Here is a tiny trained network, its code and every weight. The questions are about switching its units off for an input and a target symbol, where a switched-off unit gives its printed mean instead of its output.

import numpy as np


def w(rows, s, z=0):
    codes = np.array(rows[::2]) - 128.0
    scale = np.full(codes.shape[1], s)
    scale[-1] = z or s
    return codes * scale


def norm(h):
    return h / np.sqrt((h * h).mean(-1, keepdims=True) + 1e-5)


def f(y):
    return y / 2 * (1 + np.tanh(0.7978845608 * (y + 0.044715 * y**3)))


def softmax(a):
    e = np.exp(a - a.max(-1, keepdims=True))
    return e / e.sum(-1, keepdims=True)


def log_softmax(a):
    a = a - a.max(-1, keepdims=True)
    return a - np.log(np.exp(a).sum(-1, keepdims=True))


def net(x, mask):
    ids = ['δζηθξπτψω'.index(c) for c in x.split()]
    T = len(ids)
    res = E[ids] + P[:T]
    u = 0
    for l in range(2):
        q, k, v = (norm(res) @ M[l].T for M in (Q, K, V))
        z = softmax(np.where(np.tri(T) > 0, q @ k.T / 3**0.5, -1e9)) @ v
        res = res + np.where(mask[u], z, O[l][:, -1]) @ O[l][:, :-1]
        u += 1
        y = f(norm(res) @ A[l][:, :-1].T + A[l][:, -1])
        res = res + np.where(mask[u : u + 4], y, B[l][:, -1]) @ B[l][:, :-1]
        u += 4
    return log_softmax(norm(res)[-1] @ U[:, :-1].T + U[:, -1])


Q, K, V, O, A, B = {}, {}, {}, {}, {}, {}
E = w([
[104,122,101,153],'δ',
[93,101,123,124],'ζ',
[144,149,92,101],'η',
[139,130,135,10],'θ',
[96,103,74,73],'ξ',
[148,130,118,120],'π',
[94,138,138,137],'τ',
[145,116,141,97],'ψ',
[138,194,155,153],'ω',
],0.012)
P = w([
[106,122,140,155],'0',
[87,133,107,26],'1',
[77,138,97,27],'2',
[68,141,97,21],'3',
[60,155,92,7],'4',
[51,148,90,2],'5',
],0.0032)
Q[0] = w([
[14,148,141,12],'0.h0',
[167,89,41,137],'0.h0',
[61,253,147,77],'0.h0',
],0.0075)
K[0] = w([
[204,99,205,254],'0.h0',
[93,195,200,60],'0.h0',
[203,7,203,194],'0.h0',
],0.0063)
V[0] = w([
[103,11,44,97],'0.h0',
[84,224,100,3],'0.h0',
[169,191,16,149],'0.h0',
],0.0041)
O[0] = w([
[189,9,73,169,152],'0.h0',
[218,117,248,223,252],'0.h0',
[253,196,80,108,151],'0.h0',
],0.004,0.0027)
A[0] = w([
[146,109,222,138,126],'0.n0',
[184,166,86,32,224],'0.n1',
[79,111,51,227,73],'0.n2',
[124,254,113,234,4],'0.n3',
],0.0059,0.0024)
B[0] = w([
[105,122,200,94,136],'0.n0',
[127,136,146,203,254],'0.n1',
[165,181,99,86,122],'0.n2',
[108,76,84,2,139],'0.n3',
],0.0071,0.0049)
Q[1] = w([
[233,232,177,115],'1.h0',
[38,202,60,96],'1.h0',
[43,2,122,44],'1.h0',
],0.0033)
K[1] = w([
[113,48,99,199],'1.h0',
[220,96,199,103],'1.h0',
[155,254,122,123],'1.h0',
],0.0042)
V[1] = w([
[138,15,91,160],'1.h0',
[120,25,142,176],'1.h0',
[126,138,253,125],'1.h0',
],0.0026)
O[1] = w([
[54,107,64,249,5],'1.h0',
[66,64,131,255,72],'1.h0',
[185,116,184,162,241],'1.h0',
],0.0027,0.0003)
A[1] = w([
[70,146,69,124,101],'1.n0',
[255,24,113,96,119],'1.n1',
[61,135,78,32,1],'1.n2',
[208,78,50,157,82],'1.n3',
],0.0056,0.0048)
B[1] = w([
[117,164,110,197,253],'1.n0',
[188,140,27,35,230],'1.n1',
[2,166,83,42,124],'1.n2',
[200,27,162,63,148],'1.n3',
],0.0044,0.00033)
U = w([
[134,130,4,106,86],'δ',
[32,79,164,167,112],'ζ',
[183,190,42,163,149],'η',
[197,69,170,58,108],'θ',
[60,34,71,129,74],'ξ',
[191,107,139,195,186],'π',
[69,205,185,138,218],'τ',
[202,62,191,155,163],'ψ',
[143,210,166,48,2],'ω',
],0.011,0.004)

Each question gives the input, a string of symbols that net reads in full, and the target symbol t.
The units are the heads (3 rows each of Q, K, V and O) and the neurons (one row each of A and B). Each row of codes is followed by its name. A weight is (code - 128) times the scale printed after its matrix; where a second scale follows, it is the last column's (O, A, B and U).
mask holds one flag per unit, layer by layer, with each layer's heads first. A switched-off unit (its flag False) gives its mean, the last column of its rows in O or B, instead of its output. The means were averaged over made-up inputs and are rounded, as every weight is.
A unit's drop is (log p(t) with every unit on - log p(t) with that unit switched off) / (log p(t) with every unit on - log p(t) with every unit switched off).
The circuit of an input: a set's keep is (log p(t) with only the set's units on - log p(t) with every unit switched off) / (log p(t) with every unit on - log p(t) with every unit switched off). Starting from all 10 units, units are removed one at a time, each time the one whose removal leaves the highest keep (on an exact tie, the one counted first), for as long as the keep stays at least 0.8.
units of the circuit, in order: the units of the circuit, biggest drop first
k most important neurons: the k neurons with the biggest drops, biggest first
k most important neurons of layer l: the k neurons of layer l with the biggest drops, biggest first
drop when u is switched off: that unit's drop, to one decimal
input ω ω θ ζ τ δ, target τ: units of the circuit, in order	[0.h0]
input τ ζ ξ ξ ω η, target τ: units of the circuit, in order	[0.h0 1.n1]
input π τ ξ ψ δ, target η: 2 most important neurons	[0.n2 0.n3]
input ξ ψ ξ ζ η, target π: units of the circuit, in order	[0.h0 0.n1]
input π η τ ψ ω δ, target η: 2 most important neurons of layer 0	[0.n2 0.n0]
input θ π θ η η, target π: units of the circuit, in order	[0.n1 0.h0]
input θ τ π ω δ ξ, target τ: 2 most important neurons of layer 0	[0.n3 0.n1]
input ω ξ ω, target ω: 2 most important neurons	[0.n3 0.n1]
input η δ δ δ, target δ: 2 most important neurons	[0.n2 0.n1]
input θ δ τ η π, target π: 2 most important neurons of layer 0	[0.n3 0.n1]
input τ ζ π τ ψ π, target π: drop when 1.n3 is switched off	0.0
input π ζ ω δ, target δ: drop when 1.n2 is switched off	0.0
input ω ζ ξ τ π δ, target τ: drop when 0.h0 is switched off	1.0
input ω π θ τ ψ, target τ: drop when 0.n1 is switched off	0.1
input ψ ω θ η ω π, target τ: most important neuron	[1.n3]
